Below is a small trained network, with its code and all its weights. Each question gives an input and a class and asks what happens when units are switched off, that is, made to give their printed mean instead of their output.

import numpy as np


def w(rows, s, z=0):
    codes = np.array(rows[::2]) - 128.0
    scale = np.full(codes.shape[1], s)
    scale[-1] = z or s
    return codes * scale


def f(y):
    return np.maximum(y, 0)


def log_softmax(a):
    a = a - a.max(-1, keepdims=True)
    return a - np.log(np.exp(a).sum(-1, keepdims=True))


def net(x, mask):
    res = np.array(x, float).reshape(1, 6) / 4 @ E
    y = f(res @ A[0][:, :-1].T + A[0][:, -1])
    res = res + np.where(mask, y, B[0][:, -1]) @ B[0][:, :-1]
    return log_softmax(res[-1] @ U[:, :-1].T + U[:, -1])


A, B = {}, {}
E = w([
[231,114,123,172,147],'x0',
[72,225,20,142,128],'x1',
[75,94,89,199,173],'x2',
[182,158,135,108,72],'x3',
[149,189,147,192,27],'x4',
[81,2,76,185,95],'x5',
],0.0056)
A[0] = w([
[52,168,112,135,60,123],'neuron 0',
[198,184,181,84,61,113],'neuron 1',
[184,87,252,46,235,146],'neuron 2',
[82,192,94,61,166,134],'neuron 3',
[49,10,47,143,183,160],'neuron 4',
[225,202,177,96,73,108],'neuron 5',
[46,177,153,1,92,156],'neuron 6',
[219,122,229,61,155,158],'neuron 7',
[124,223,69,69,200,145],'neuron 8',
[179,50,198,158,104,129],'neuron 9',
[75,163,134,6,132,169],'neuron 10',
[14,42,72,200,194,162],'neuron 11',
[128,244,41,114,218,147],'neuron 12',
[77,175,102,11,114,157],'neuron 13',
[254,204,190,67,42,107],'neuron 14',
[144,32,192,221,45,134],'neuron 15',
[119,113,55,237,80,253],'neuron 16',
[71,87,126,191,139,114],'neuron 17',
[213,86,214,46,215,146],'neuron 18',
],0.005,0.004)
B[0] = w([
[104,143,149,61,173,173],'neuron 0',
[121,15,89,30,161,192],'neuron 1',
[3,113,223,58,211,216],'neuron 2',
[118,223,198,135,94,181],'neuron 3',
[217,66,65,23,218,237],'neuron 4',
[152,53,91,85,152,199],'neuron 5',
[89,160,194,78,165,203],'neuron 6',
[39,28,183,80,189,211],'neuron 7',
[158,180,118,142,108,199],'neuron 8',
[91,210,145,150,159,190],'neuron 9',
[112,171,188,100,158,199],'neuron 10',
[200,104,62,39,181,241],'neuron 11',
[238,254,113,212,69,211],'neuron 12',
[98,171,168,109,183,195],'neuron 13',
[133,9,59,32,207,221],'neuron 14',
[182,231,150,194,65,210],'neuron 15',
[247,186,76,82,144,253],'neuron 16',
[209,122,51,120,116,168],'neuron 17',
[35,95,208,43,216,209],'neuron 18',
],0.0048,0.0049)
U = w([
[74,98,170,207,62,2],'0',
[152,255,146,185,73,215],'1',
[188,57,45,108,124,160],'2',
[17,92,189,74,168,110],'3',
],0.0078,0.0028)

Each question gives the input, the list of numbers given to net, and the class t.
The units are the neurons (one row each of A and B). Each row of codes is followed by its name. A weight is (code - 128) times the scale printed after its matrix; where a second scale follows, it is the last column's (A, B and U).
mask holds one flag per neuron, in row order. A switched-off neuron (its flag False) gives its mean, the last column of its row in B, instead of its output. The means were averaged over made-up inputs and are rounded, as every weight is.
A unit's drop is (log p(t) with every unit on - log p(t) with that unit switched off) / (log p(t) with every unit on - log p(t) with every unit switched off).
The circuit of an input: a set's keep is (log p(t) with only the set's units on - log p(t) with every unit switched off) / (log p(t) with every unit on - log p(t) with every unit switched off). Starting from the 12 units with the biggest drops (on a tie, the unit counted first), units are removed one at a time, each time the one whose removal leaves the highest keep (on an exact tie, the one counted first), for as long as the keep stays at least 0.8.
circuit, biggest first: the units of the circuit, biggest drop first
k most important neurons: the k neurons with the biggest drops, biggest first
drop of u: that unit's drop, to one decimal
input [-3,2,-6,-3,5,-6], class 3: most important neuron => (neuron 14)
input [-6,-7,-4,3,3,7], class 1: circuit, biggest first => (neuron 15; neuron 14)
input [-5,-8,6,-3,8,-2], class 1: circuit, biggest first => (neuron 15; neuron 14; neuron 18)
input [8,1,1,-6,8,-7], class 2: circuit, biggest first => (neuron 14; neuron 5)
input [7,-8,-4,-4,5,7], class 1: 2 most important neurons => (neuron 15; neuron 9)
input [3,-1,-2,-1,8,6], class 1: 2 most important neurons => (neuron 15; neuron 4)
input [-7,-1,-2,-8,8,3], class 1: 2 most important neurons => (neuron 14; neuron 7)
input [6,1,0,8,3,-4], class 2: drop of neuron 14 => 0.2
input [5,-4,-2,2,6,-6], class 3: drop of neuron 18 => 0.1
input [8,-4,-5,-2,1,1], class 3: drop of neuron 7 => 0.1
